Here is a tiny trained network, its code and every weight. The questions are about switching its units off for an input and a class, where a switched-off unit gives its printed mean instead of its output.

import numpy as np


def w(rows, s, z=0):
    codes = np.array(rows[::2]) - 128.0
    scale = np.full(codes.shape[1], s)
    scale[-1] = z or s
    return codes * scale


def norm(h):
    return h / np.sqrt((h * h).mean(-1, keepdims=True) + 1e-5)


def f(y):
    return y / 2 * (1 + np.tanh(0.7978845608 * (y + 0.044715 * y**3)))


def log_softmax(a):
    a = a - a.max(-1, keepdims=True)
    return a - np.log(np.exp(a).sum(-1, keepdims=True))


def net(x, mask):
    res = np.array(x, float).reshape(1, 4) / 4 @ E
    u = 0
    for l in range(2):
        y = f(norm(res) @ A[l][:, :-1].T + A[l][:, -1])
        res = res + np.where(mask[u : u + 6], y, B[l][:, -1]) @ B[l][:, :-1]
        u += 6
    return log_softmax(norm(res)[-1] @ U[:, :-1].T + U[:, -1])


A, B = {}, {}
E = w([
[137,153,176,143,115,143,99,125,66,123],'x0',
[194,108,130,193,198,206,82,116,173,143],'x1',
[196,164,44,96,117,197,180,27,85,169],'x2',
[103,255,133,208,132,86,147,154,117,156],'x3',
],0.0086)
A[0] = w([
[121,124,50,102,145,97,175,147,197,137,59],'L0N0',
[92,150,98,74,146,87,145,142,74,83,37],'L0N1',
[150,142,190,118,131,146,96,128,6,122,42],'L0N2',
[129,53,133,94,146,173,176,140,105,150,3],'L0N3',
[119,174,97,171,144,138,186,151,117,138,94],'L0N4',
[155,159,78,115,115,135,138,123,78,123,57],'L0N5',
],0.013,0.0033)
B[0] = w([
[56,91,96,141,100,139,153,115,226,87,226],'L0N0',
[208,117,170,137,93,170,92,118,137,200,233],'L0N1',
[61,82,58,142,86,111,155,117,253,79,253],'L0N2',
[127,220,148,142,121,72,58,90,80,97,232],'L0N3',
[171,176,122,95,129,65,47,141,105,117,244],'L0N4',
[94,122,175,135,195,155,200,101,110,122,233],'L0N5',
],0.014,0.0049)
A[1] = w([
[93,72,151,32,12,90,202,140,69,187,5],'L1N0',
[165,59,186,65,185,76,46,203,159,137,83],'L1N1',
[62,60,202,157,132,93,164,231,89,97,21],'L1N2',
[195,64,96,176,199,178,70,153,139,117,46],'L1N3',
[183,134,23,65,129,164,190,109,86,127,67],'L1N4',
[145,16,116,5,120,126,83,110,83,74,81],'L1N5',
],0.013,0.0025)
B[1] = w([
[224,105,104,189,169,220,79,205,149,89,212],'L1N0',
[111,108,147,114,127,138,145,30,89,118,254],'L1N1',
[109,117,70,66,179,180,205,83,85,157,204],'L1N2',
[196,129,126,142,84,164,127,233,140,139,204],'L1N3',
[59,45,162,84,167,139,161,133,64,145,196],'L1N4',
[88,238,116,125,132,10,147,203,112,183,218],'L1N5',
],0.012,0.0071)
U = w([
[83,90,126,67,200,189,217,70,49,142,168],'0',
[113,226,147,109,96,2,91,158,90,131,251],'1',
[236,105,138,163,97,215,101,201,152,127,233],'2',
[56,79,73,126,73,121,151,127,242,72,15],'3',
[123,103,186,157,96,134,114,43,149,104,22],'4',
],0.0088,0.0015)

Each question gives the input, the list of numbers given to net, and the class t.
The units are the neurons (one row each of A and B). Each row of codes is followed by its name. A weight is (code - 128) times the scale printed after its matrix; where a second scale follows, it is the last column's (A, B and U).
mask holds one flag per neuron, layer by layer. A switched-off neuron (its flag False) gives its mean, the last column of its row in B, instead of its output. The means were averaged over made-up inputs and are rounded, as every weight is.
A unit's drop is (log p(t) with every unit on - log p(t) with that unit switched off) / (log p(t) with every unit on - log p(t) with every unit switched off).
The circuit of an input: a set's keep is (log p(t) with only the set's units on - log p(t) with every unit switched off) / (log p(t) with every unit on - log p(t) with every unit switched off). Starting from all 12 units, units are removed one at a time, each time the one whose removal leaves the highest keep (on an exact tie, the one counted first), for as long as the keep stays at least 0.8.
circuit, biggest first: the units of the circuit, biggest drop first
most important unit: the unit with the biggest drop
k most important neurons: the k neurons with the biggest drops, biggest first
top k neurons in layer l: the k neurons of layer l with the biggest drops, biggest first
drop of u: that unit's drop, to one decimal
input [-5,-8,-4,-5], class 2: circuit, biggest first	[L1N0]
input [-7,-8,5,0], class 2: top 2 neurons in layer 0	[L0N1 L0N2]
input [3,3,-6,-7], class 1: 2 most important neurons	[L1N5 L0N5]
input [0,1,-4,4], class 0: 3 most important neurons	[L0N3 L0N1 L1N2]
input [5,-2,3,4], class 3: top 2 neurons in layer 0	[L0N2 L0N3]
input [7,6,-4,-4], class 3: 3 most important neurons	[L0N2 L0N1 L1N0]
input [8,-3,-7,7], class 3: circuit, biggest first	[L0N2 L1N5]
input [2,-7,-7,2], class 0: top 3 neurons in layer 1	[L1N2 L1N1 L1N3]
input [-6,-6,-1,5], class 2: 2 most important neurons	[L0N1 L0N3]
input [-7,-8,5,-8], class 1: 2 most important neurons	[L1N5 L0N3]
input [-3,-8,-2,7], class 2: circuit, biggest first	[L0N1 L1N0]
input [4,-2,-4,2], class 0: top 3 neurons in layer 1	[L1N2 L1N3 L1N0]
input [2,-8,-7,-5], class 2: top 2 neurons in layer 0	[L0N1 L0N5]
input [8,-2,0,-1], class 3: most important unit	L0N2
input [3,-8,5,-7], class 2: 3 most important neurons	[L1N0 L0N1 L0N4]
input [-8,-2,-8,-8], class 0: top 2 neurons in layer 1	[L1N2 L1N1]
input [7,-4,-7,2], class 0: 2 most important neurons	[L1N2 L0N0]
input [-3,-5,-7,-1], class 0: top 2 neurons in layer 1	[L1N2 L1N1]
input [8,7,4,-3], class 3: top 2 neurons in layer 0	[L0N2 L0N1]
input [3,-7,-3,1], class 2: most important neuron	[L1N0]
input [0,-7,5,-6], class 2: top 3 neurons in layer 0	[L0N4 L0N1 L0N5]
input [3,8,-6,-8], class 1: top 3 neurons in layer 1	[L1N5 L1N0 L1N1]
input [5,-6,-1,-7], class 1: 2 most important neurons	[L1N5 L0N3]
input [5,0,-4,-5], class 1: top 3 neurons in layer 0	[L0N0 L0N5 L0N3]
input [0,-1,0,3], class 4: top 2 neurons in layer 0	[L0N4 L0N3]
input [0,-4,-6,6], class 0: drop of L1N1	0.2
input [-1,-2,1,-4], class 1: drop of L0N3	0.0
input [1,-8,-3,4], class 2: most important unit	L1N0
input [2,-3,-1,-4], class 1: drop of L1N5	0.1
input [8,6,1,-3], class 3: drop of L1N0	0.1
